Below are the code and all the weights of a small trained network. Each question names an input and a target symbol and asks about switching units off, where a switched-off unit gives its printed mean instead of its output.

import numpy as np


def w(rows, s, z=0):
    codes = np.array(rows[::2]) - 128.0
    scale = np.full(codes.shape[1], s)
    scale[-1] = z or s
    return codes * scale


def norm(h):
    return h / np.sqrt((h * h).mean(-1, keepdims=True) + 1e-5)


def f(y):
    return y / 2 * (1 + np.tanh(0.7978845608 * (y + 0.044715 * y**3)))


def softmax(a):
    e = np.exp(a - a.max(-1, keepdims=True))
    return e / e.sum(-1, keepdims=True)


def log_softmax(a):
    a = a - a.max(-1, keepdims=True)
    return a - np.log(np.exp(a).sum(-1, keepdims=True))


def net(x, mask):
    ids = ['δεθλμστφ'.index(c) for c in x.split()]
    T = len(ids)
    res = E[ids] + P[:T]
    u = 0
    for l in range(3):
        q, k, v = (norm(res) @ M[l].T for M in (Q, K, V))
        z = softmax(np.where(np.tri(T) > 0, q @ k.T / 2**0.5, -1e9)) @ v
        res = res + np.where(mask[u], z, O[l][:, -1]) @ O[l][:, :-1]
        u += 1
        y = f(norm(res) @ A[l][:, :-1].T + A[l][:, -1])
        res = res + np.where(mask[u : u + 12], y, B[l][:, -1]) @ B[l][:, :-1]
        u += 12
    return log_softmax(norm(res)[-1] @ U[:, :-1].T + U[:, -1])


Q, K, V, O, A, B = {}, {}, {}, {}, {}, {}
E = w([
[209,123,102,96,120,113,137,82],'δ',
[84,201,161,106,123,172,142,125],'ε',
[95,9,146,66,197,110,183,201],'θ',
[70,168,134,167,121,131,133,99],'λ',
[109,170,156,183,171,130,129,96],'μ',
[67,111,81,124,81,88,115,101],'σ',
[158,188,171,97,113,174,158,91],'τ',
[213,144,159,132,210,141,150,104],'φ',
],0.0015)
P = w([
[129,34,82,194,138,252,78,123],'0',
[118,134,110,83,153,164,126,81],'1',
[115,151,126,96,144,137,147,83],'2',
[121,162,134,105,129,114,147,94],'3',
[126,167,144,107,119,101,149,108],'4',
[127,171,154,111,116,92,154,112],'5',
[127,168,161,113,111,80,156,119],'6',
[128,174,166,113,110,79,163,132],'7',
[123,176,175,116,112,70,163,138],'8',
],0.0013)
Q[0] = w([
[126,168,250,65,195,49,208,57],'L0H1',
[95,153,202,29,122,11,240,35],'L0H1',
],0.0022)
K[0] = w([
[130,41,174,109,203,136,156,200],'L0H1',
[113,4,86,86,151,115,158,206],'L0H1',
],0.0027)
V[0] = w([
[153,237,93,218,56,164,52,50],'L0H1',
[250,147,120,105,108,144,112,114],'L0H1',
],0.002)
O[0] = w([
[116,5,234,87,134,180,128,28,252],'L0H1',
[181,107,122,109,113,112,229,53,89],'L0H1',
],0.0022,0.00034)
A[0] = w([
[79,105,177,135,96,156,34,122,120],'L0N1',
[164,136,9,139,158,126,103,183,40],'L0N2',
[90,64,95,94,111,157,127,72,57],'L0N3',
[170,242,111,153,171,121,130,202,117],'L0N4',
[88,85,148,66,174,135,130,155,122],'L0N5',
[88,161,127,160,175,152,59,176,91],'L0N6',
[114,183,62,81,86,110,73,164,144],'L0N7',
[120,115,202,142,147,164,87,67,52],'L0N8',
[125,166,54,213,61,78,125,251,2],'L0N9',
[123,119,125,128,132,171,120,70,44],'L0N10',
[127,66,109,115,99,177,106,54,81],'L0N11',
[142,134,120,133,120,137,122,112,57],'L0N12',
],0.0029,0.00062)
B[0] = w([
[124,99,142,172,110,85,205,157,150],'L0N1',
[70,195,254,149,73,95,164,106,60],'L0N2',
[104,164,84,134,83,58,121,172,194],'L0N3',
[99,53,80,85,84,83,160,172,215],'L0N4',
[174,192,110,164,97,121,141,103,154],'L0N5',
[208,96,142,78,57,99,171,43,89],'L0N6',
[171,84,148,193,185,121,198,144,145],'L0N7',
[131,154,146,114,203,110,159,191,254],'L0N8',
[203,149,150,22,214,135,156,176,136],'L0N9',
[122,166,140,98,156,96,127,180,184],'L0N10',
[146,145,109,102,122,83,113,191,214],'L0N11',
[115,126,142,119,139,119,125,134,109],'L0N12',
],0.0021,0.00086)
Q[1] = w([
[120,117,98,73,133,45,251,233],'L1H1',
[61,117,93,253,88,129,83,139],'L1H1',
],0.004)
K[1] = w([
[105,3,102,201,91,218,72,228],'L1H1',
[19,175,104,142,100,53,149,144],'L1H1',
],0.0041)
V[1] = w([
[184,110,94,164,157,4,128,99],'L1H1',
[194,144,163,158,244,203,136,78],'L1H1',
],0.0018)
O[1] = w([
[155,112,120,250,173,168,200,173,68],'L1H1',
[95,119,90,206,62,72,105,219,254],'L1H1',
],0.0021,0.0012)
A[1] = w([
[110,86,52,147,108,155,115,97,140],'L1N1',
[161,128,110,160,181,161,113,160,131],'L1N2',
[165,119,184,111,190,195,128,115,137],'L1N3',
[152,123,107,87,86,145,128,89,119],'L1N4',
[96,163,132,157,120,147,99,105,155],'L1N5',
[128,155,133,127,174,175,101,89,132],'L1N6',
[91,136,167,131,98,158,102,123,18],'L1N7',
[105,176,113,121,120,157,145,188,26],'L1N8',
[138,132,150,186,87,134,96,101,99],'L1N9',
[111,86,167,94,135,171,125,81,7],'L1N10',
[91,133,106,153,88,108,117,150,141],'L1N11',
[125,75,90,113,96,126,4,150,119],'L1N12',
],0.0043,0.0014)
B[1] = w([
[115,167,193,89,113,77,90,160,125],'L1N1',
[47,125,172,66,139,84,158,93,108],'L1N2',
[82,174,7,69,65,146,57,142,116],'L1N3',
[10,110,173,168,184,120,142,149,135],'L1N4',
[178,185,110,56,132,68,142,186,196],'L1N5',
[202,110,63,125,23,91,119,191,127],'L1N6',
[158,161,123,134,217,57,171,181,56],'L1N7',
[207,91,117,177,139,47,97,62,130],'L1N8',
[112,156,137,66,235,118,175,163,63],'L1N9',
[210,78,133,223,221,129,235,163,9],'L1N10',
[211,108,78,74,108,207,71,117,254],'L1N11',
[133,243,3,72,126,122,103,165,170],'L1N12',
],0.002,0.00069)
Q[2] = w([
[191,165,175,163,255,147,80,159],'L2H1',
[174,168,158,172,230,147,67,165],'L2H1',
],0.0037)
K[2] = w([
[161,87,169,188,34,123,207,3],'L2H1',
[151,115,143,167,67,115,158,50],'L2H1',
],0.0039)
V[2] = w([
[118,227,5,156,160,141,39,184],'L2H1',
[142,88,109,146,161,185,108,238],'L2H1',
],0.0011)
O[2] = w([
[255,80,229,123,250,201,18,86,251],'L2H1',
[7,51,164,106,12,59,127,80,120],'L2H1',
],0.00094,0.0022)
A[2] = w([
[153,140,140,118,81,125,146,120,122],'L2N1',
[155,194,97,123,114,71,177,181,99],'L2N2',
[153,158,119,117,120,139,86,134,164],'L2N3',
[112,149,136,132,112,175,84,82,100],'L2N4',
[106,144,176,104,139,107,146,192,77],'L2N5',
[105,78,170,120,134,151,149,113,117],'L2N6',
[153,103,120,235,148,166,188,142,64],'L2N7',
[92,133,121,87,123,110,105,99,128],'L2N8',
[44,129,74,180,78,134,160,159,107],'L2N9',
[147,119,35,254,70,144,122,203,4],'L2N10',
[85,172,101,137,147,136,130,132,119],'L2N11',
[114,157,32,103,82,126,81,167,76],'L2N12',
],0.0047,0.0031)
B[2] = w([
[113,126,102,156,182,122,67,155,149],'L2N1',
[190,178,118,50,157,4,86,105,171],'L2N2',
[122,152,78,96,149,98,133,165,252],'L2N3',
[159,87,182,98,171,60,161,157,158],'L2N4',
[171,71,197,153,209,70,168,118,123],'L2N5',
[157,216,108,152,129,90,101,116,137],'L2N6',
[71,96,81,127,209,89,155,195,87],'L2N7',
[167,131,142,117,165,112,149,215,218],'L2N8',
[82,197,175,110,90,136,120,172,73],'L2N9',
[215,146,158,191,111,176,224,176,82],'L2N10',
[168,87,111,107,78,132,96,123,124],'L2N11',
[167,227,88,180,140,111,89,26,218],'L2N12',
],0.0027,0.002)
U = w([
[40,96,62,211,221,112,176,128,135],'δ',
[151,71,191,50,184,89,152,237,140],'ε',
[15,193,160,114,29,118,148,181,207],'θ',
[157,149,251,202,150,124,130,22,2],'λ',
[119,3,107,152,52,156,36,108,60],'μ',
[123,110,94,53,130,245,207,63,142],'σ',
[166,213,29,85,141,88,48,90,184],'τ',
[222,144,84,216,66,156,189,209,105],'φ',
],0.0045,0.00051)

Each question gives the input, a string of symbols that net reads in full, and the target symbol t.
The units are the heads (2 rows each of Q, K, V and O) and the neurons (one row each of A and B). Each row of codes is followed by its name. A weight is (code - 128) times the scale printed after its matrix; where a second scale follows, it is the last column's (O, A, B and U).
mask holds one flag per unit, layer by layer, with each layer's heads first. A switched-off unit (its flag False) gives its mean, the last column of its rows in O or B, instead of its output. The means were averaged over made-up inputs and are rounded, as every weight is.
A unit's drop is (log p(t) with every unit on - log p(t) with that unit switched off) / (log p(t) with every unit on - log p(t) with every unit switched off).
The circuit of an input: a set's keep is (log p(t) with only the set's units on - log p(t) with every unit switched off) / (log p(t) with every unit on - log p(t) with every unit switched off). Starting from the 12 units with the biggest drops (on a tie, the unit counted first), units are removed one at a time, each time the one whose removal leaves the highest keep (on an exact tie, the one counted first), for as long as the keep stays at least 0.8.
units of the circuit, in order: the units of the circuit, biggest drop first
unit that matters most: the unit with the biggest drop
top k neurons: the k neurons with the biggest drops, biggest first
k most important neurons of layer l: the k neurons of layer l with the biggest drops, biggest first
input σ θ σ, target σ: 3 most important neurons of layer 0 -> L0N9, L0N7, L0N3
input σ τ τ δ δ λ θ ε, target σ: top 3 neurons -> L0N4, L0N3, L1N12
input ε δ μ σ φ λ μ, target ε: units of the circuit, in order -> L2N12
input τ δ τ φ δ σ λ φ δ, target λ: top 2 neurons -> L1N3, L1N4
input δ θ ε ε, target δ: 4 most important neurons of layer 0 -> L0N4, L0N7, L0N3, L0N11
input φ ε τ μ σ θ, target φ: top 3 neurons -> L2N10, L0N5, L0N8
input μ δ λ σ μ φ θ μ, target μ: 3 most important neurons of layer 0 -> L0N4, L0N3, L0N11
input μ λ σ θ ε λ λ μ σ, target μ: 4 most important neurons of layer 0 -> L0N9, L0N7, L0N8, L0N11
input δ σ ε δ μ θ μ, target δ: 2 most important neurons of layer 0 -> L0N4, L0N3
input σ λ σ τ ε ε, target ε: units of the circuit, in order -> L2N12, L1N12
input φ τ φ τ φ σ θ σ, target φ: units of the circuit, in order -> L0H1, L2N10, L0N7
input φ ε τ τ, target ε: units of the circuit, in order -> L1H1, L2N12, L1N12, L1N3
input μ θ σ λ δ σ φ, target μ: top 3 neurons -> L0N4, L0N3, L0N11
input θ σ σ ε λ σ μ σ σ, target θ: unit that matters most -> L2H1
input φ θ ε, target φ: 4 most important neurons of layer 0 -> L0N4, L0N7, L0N11, L0N3
input τ φ μ φ ε λ ε φ, target λ: 3 most important neurons of layer 0 -> L0N9, L0N4, L0N3
input σ φ σ φ σ λ μ σ, target δ: 2 most important neurons of layer 0 -> L0N7, L0N1
input μ δ λ σ δ, target ε: 4 most important neurons of layer 0 -> L0N7, L0N1, L0N6, L0N2
input θ ε μ λ δ λ τ, target θ: top 3 neurons -> L0N4, L2N9, L0N2
input θ μ τ σ σ σ σ, target θ: top 3 neurons -> L2N9, L0N7, L0N2
input ε μ φ ε φ θ σ τ ε, target ε: unit that matters most -> L1H1
input τ δ φ φ σ δ, target ε: top 2 neurons -> L1N4, L0N6
input φ μ τ φ, target ε: top 3 neurons -> L0N1, L0N7, L1N2
input φ θ σ φ τ, target φ: 2 most important neurons of layer 0 -> L0N4, L0N7
input σ δ θ σ λ ε, target σ: top 2 neurons -> L0N4, L1N12
input σ τ φ φ δ φ θ θ σ, target ε: top 2 neurons -> L0N9, L2N12
input δ θ φ μ φ δ σ, target δ: unit that matters most -> L0H1
input φ θ μ, target φ: top 3 neurons -> L0N9, L0N4, L2N10
